Here is a tiny trained network, its code and every weight. The questions are about switching its units off for an input and a class, where a switched-off unit gives its printed mean instead of its output.

import numpy as np


def w(rows, s, z=0):
    codes = np.array(rows[::2]) - 128.0
    scale = np.full(codes.shape[1], s)
    scale[-1] = z or s
    return codes * scale


def f(y):
    return y / 2 * (1 + np.tanh(0.7978845608 * (y + 0.044715 * y**3)))


def log_softmax(a):
    a = a - a.max(-1, keepdims=True)
    return a - np.log(np.exp(a).sum(-1, keepdims=True))


def net(x, mask):
    res = np.array(x, float).reshape(1, 6) / 4 @ E
    y = f(res @ A[0][:, :-1].T + A[0][:, -1])
    res = res + np.where(mask, y, B[0][:, -1]) @ B[0][:, :-1]
    return log_softmax(res[-1] @ U[:, :-1].T + U[:, -1])


A, B = {}, {}
E = w([
[125,128,128],'x0',
[124,127,130],'x1',
[2,191,171],'x2',
[199,210,201],'x3',
[225,181,31],'x4',
[130,134,128],'x5',
],0.0075)
A[0] = w([
[187,66,213,153],'N0',
[169,81,131,254],'N1',
[222,104,64,50],'N2',
[236,109,60,58],'N3',
[187,68,254,214],'N4',
[199,181,201,223],'N5',
[186,152,236,238],'N6',
[242,138,107,107],'N7',
],0.0092,0.0041)
B[0] = w([
[114,225,11,178],'N0',
[138,121,36,222],'N1',
[191,56,229,232],'N2',
[202,55,228,253],'N3',
[22,233,25,229],'N4',
[167,190,102,246],'N5',
[92,254,110,247],'N6',
[237,163,207,245],'N7',
],0.0064,0.0048)
U = w([
[107,26,2,253],'0',
[193,219,45,123],'1',
[36,36,246,139],'2',
[53,202,207,11],'3',
[218,48,164,101],'4',
[227,173,212,15],'5',
],0.0066,0.0049)

Each question gives the input, the list of numbers given to net, and the class t.
The units are the neurons (one row each of A and B). Each row of codes is followed by its name. A weight is (code - 128) times the scale printed after its matrix; where a second scale follows, it is the last column's (A, B and U).
mask holds one flag per neuron, in row order. A switched-off neuron (its flag False) gives its mean, the last column of its row in B, instead of its output. The means were averaged over made-up inputs and are rounded, as every weight is.
A unit's drop is (log p(t) with every unit on - log p(t) with that unit switched off) / (log p(t) with every unit on - log p(t) with every unit switched off).
The circuit of an input: a set's keep is (log p(t) with only the set's units on - log p(t) with every unit switched off) / (log p(t) with every unit on - log p(t) with every unit switched off). Starting from all 8 units, units are removed one at a time, each time the one whose removal leaves the highest keep (on an exact tie, the one counted first), for as long as the keep stays at least 0.8.
circuit, biggest first: the units of the circuit, biggest drop first
most important unit: the unit with the biggest drop
k most important neurons: the k neurons with the biggest drops, biggest first
drop when u is switched off: that unit's drop, to one decimal
input [-1,-2,-7,-2,1,1], class 4: circuit, biggest first	(N3 N2)
input [5,4,-6,2,7,3], class 5: 2 most important neurons	(N7 N5)
input [1,-6,-6,2,7,7], class 5: most important unit	N7
input [-4,-7,-3,5,-8,-3], class 1: circuit, biggest first	(N0 N4)
input [1,5,-8,0,5,4], class 4: 2 most important neurons	(N3 N2)
input [4,-2,-4,1,-6,-6], class 1: 2 most important neurons	(N0 N4)
input [6,-6,-2,-1,-6,-7], class 0: drop when N7 is switched off	0.2
input [-5,5,-3,6,6,3], class 5: drop when N3 is switched off	0.2
input [-2,-4,-6,0,3,-8], class 4: drop when N7 is switched off	-0.1
input [1,3,-2,7,-8,-6], class 1: drop when N0 is switched off	0.2
